Here is a tiny trained network, its code and every weight. The questions are about switching its units off for an input and a target symbol, where a switched-off unit gives its printed mean instead of its output.

import numpy as np


def w(rows, s, z=0):
    codes = np.array(rows[::2]) - 128.0
    scale = np.full(codes.shape[1], s)
    scale[-1] = z or s
    return codes * scale


def softmax(a):
    e = np.exp(a - a.max(-1, keepdims=True))
    return e / e.sum(-1, keepdims=True)


def log_softmax(a):
    a = a - a.max(-1, keepdims=True)
    return a - np.log(np.exp(a).sum(-1, keepdims=True))


def net(x, mask):
    ids = ['δεθπσφψ'.index(c) for c in x.split()]
    T = len(ids)
    res = E[ids] + P[:T]
    u = 0
    for l in range(3):
        r = res
        for j in range(2):
            rows = slice(3 * j, 3 * j + 3)
            q, k, v = (r @ M[l][rows].T for M in (Q, K, V))
            z = softmax(np.where(np.tri(T) > 0, q @ k.T / 3**0.5, -1e9)) @ v
            o = O[l][rows]
            res = res + np.where(mask[u + j], z, o[:, -1]) @ o[:, :-1]
        u += 2
    return log_softmax(res[-1] @ U[:, :-1].T + U[:, -1])


Q, K, V, O = {}, {}, {}, {}
E = w([
[145,184,152],'δ',
[143,107,91],'ε',
[250,93,76],'θ',
[77,134,189],'π',
[83,65,118],'σ',
[156,125,80],'φ',
[171,49,149],'ψ',
],0.015)
P = w([
[26,164,149],'0',
[207,167,254],'1',
[93,205,233],'2',
[116,205,134],'3',
[79,179,184],'4',
[23,175,187],'5',
[184,175,154],'6',
[156,115,200],'7',
[224,182,43],'8',
[191,154,126],'9',
[154,178,144],'10',
[207,127,83],'11',
[180,151,146],'12',
[168,154,118],'13',
],0.0062)
Q[0] = w([
[164,227,148],'0.h0',
[135,101,114],'0.h0',
[30,146,32],'0.h0',
[137,77,250],'0.h1',
[138,152,178],'0.h1',
[123,165,135],'0.h1',
],0.011)
K[0] = w([
[188,206,76],'0.h0',
[159,89,67],'0.h0',
[2,99,227],'0.h0',
[27,74,104],'0.h1',
[118,168,92],'0.h1',
[100,192,128],'0.h1',
],0.0089)
V[0] = w([
[133,117,156],'0.h0',
[175,154,164],'0.h0',
[146,95,95],'0.h0',
[86,119,195],'0.h1',
[156,64,151],'0.h1',
[248,185,135],'0.h1',
],0.014)
O[0] = w([
[216,128,156,152],'0.h0',
[93,84,103,251],'0.h0',
[120,171,182,134],'0.h0',
[189,80,3,190],'0.h1',
[193,180,160,149],'0.h1',
[80,31,210,200],'0.h1',
],0.0062,0.0024)
Q[1] = w([
[195,106,143],'1.h0',
[147,99,191],'1.h0',
[2,196,196],'1.h0',
[76,42,139],'1.h1',
[146,179,193],'1.h1',
[183,156,147],'1.h1',
],0.0089)
K[1] = w([
[146,166,102],'1.h0',
[65,159,107],'1.h0',
[162,91,116],'1.h0',
[166,120,93],'1.h1',
[101,250,147],'1.h1',
[87,193,104],'1.h1',
],0.014)
V[1] = w([
[183,117,95],'1.h0',
[143,184,175],'1.h0',
[227,164,191],'1.h0',
[162,154,4],'1.h1',
[169,224,175],'1.h1',
[71,237,143],'1.h1',
],0.013)
O[1] = w([
[176,147,48,190],'1.h0',
[75,50,158,127],'1.h0',
[203,57,107,186],'1.h0',
[125,143,70,211],'1.h1',
[159,85,1,129],'1.h1',
[47,80,84,2],'1.h1',
],0.0072,0.0017)
Q[2] = w([
[194,86,207],'2.h0',
[62,9,38],'2.h0',
[113,119,7],'2.h0',
[39,110,216],'2.h1',
[167,73,145],'2.h1',
[149,112,2],'2.h1',
],0.0082)
K[2] = w([
[75,18,100],'2.h0',
[18,105,90],'2.h0',
[110,62,124],'2.h0',
[148,143,135],'2.h1',
[190,255,111],'2.h1',
[87,108,122],'2.h1',
],0.0088)
V[2] = w([
[113,194,171],'2.h0',
[1,188,28],'2.h0',
[175,121,175],'2.h0',
[57,207,59],'2.h1',
[183,195,153],'2.h1',
[196,127,110],'2.h1',
],0.009)
O[2] = w([
[125,161,201,30],'2.h0',
[219,136,161,35],'2.h0',
[82,208,42,145],'2.h0',
[178,41,178,141],'2.h1',
[155,251,150,164],'2.h1',
[161,109,2,249],'2.h1',
],0.0079,0.0016)
U = w([
[141,254,179,182],'δ',
[89,123,139,165],'ε',
[48,115,100,99],'θ',
[174,240,126,111],'π',
[120,119,104,103],'σ',
[79,120,158,236],'φ',
[126,193,56,3],'ψ',
],0.0086,0.004)

Each question gives the input, a string of symbols that net reads in full, and the target symbol t.
The units are the heads (3 rows each of Q, K, V and O). Each row of codes is followed by its name. A weight is (code - 128) times the scale printed after its matrix; where a second scale follows, it is the last column's (O and U).
mask holds one flag per head, layer by layer. A switched-off head (its flag False) gives its mean, the last column of its rows in O, instead of its output. The means were averaged over made-up inputs and are rounded, as every weight is.
A unit's drop is (log p(t) with every unit on - log p(t) with that unit switched off) / (log p(t) with every unit on - log p(t) with every unit switched off).
The circuit of an input: a set's keep is (log p(t) with only the set's units on - log p(t) with every unit switched off) / (log p(t) with every unit on - log p(t) with every unit switched off). Starting from all 6 units, units are removed one at a time, each time the one whose removal leaves the highest keep (on an exact tie, the one counted first), for as long as the keep stays at least 0.8.
circuit, biggest first: the units of the circuit, biggest drop first
most important unit: the unit with the biggest drop
which heads matter: for each layer, one digit per head in row order, 1 if its drop is at least 0.15 and else 0, layers parted by /
input π φ π π ψ, target π: circuit, biggest first => 0.h1, 2.h0, 1.h1
input ψ θ δ φ ε φ, target ψ: most important unit => 2.h1
input θ θ ε ψ π θ δ δ π σ σ σ σ φ, target θ: circuit, biggest first => 2.h0, 0.h1, 1.h0, 1.h1
input σ δ π θ, target σ: which heads matter => 01 / 01 / 11
input σ π δ π δ ε, target σ: which heads matter => 01 / 01 / 11
input δ δ ψ δ π σ π θ ε φ π θ θ, target δ: circuit, biggest first => 0.h1, 0.h0, 1.h1, 2.h1
input δ δ δ θ ψ σ π ε, target δ: circuit, biggest first => 0.h1, 1.h1, 0.h0, 2.h1
input ψ φ θ, target ψ: which heads matter => 00 / 11 / 11
input ψ δ π, target ψ: circuit, biggest first => 0.h1, 2.h1, 1.h0, 2.h0
input θ φ φ φ σ φ δ σ θ θ σ δ, target θ: circuit, biggest first => 0.h1, 2.h0, 1.h1
input ψ φ ε, target ψ: which heads matter => 01 / 11 / 11
input θ φ θ σ δ σ θ θ φ, target θ: circuit, biggest first => 0.h1, 2.h0, 1.h0, 1.h1
input δ δ θ σ ε π σ ψ ψ, target δ: circuit, biggest first => 0.h1, 1.h1, 1.h0, 2.h1
input π ψ ψ φ π, target π: circuit, biggest first => 0.h1, 1.h0, 1.h1
input σ θ σ ε ε δ π, target σ: which heads matter => 11 / 11 / 11
input φ φ φ φ, target φ: circuit, biggest first => 0.h1, 1.h1, 2.h1, 1.h0
input θ δ ψ π θ σ ψ δ σ θ ε, target θ: which heads matter => 01 / 10 / 10
input π σ φ σ σ ψ, target π: circuit, biggest first => 0.h1, 1.h0, 2.h0
input σ δ σ, target σ: which heads matter => 01 / 01 / 11
input δ θ φ δ π δ π π ψ φ δ ε δ φ, target δ: which heads matter => 11 / 11 / 01
input ψ θ φ σ φ ε φ σ δ ψ, target ψ: which heads matter => 01 / 11 / 11
input δ π σ, target δ: which heads matter => 11 / 11 / 10
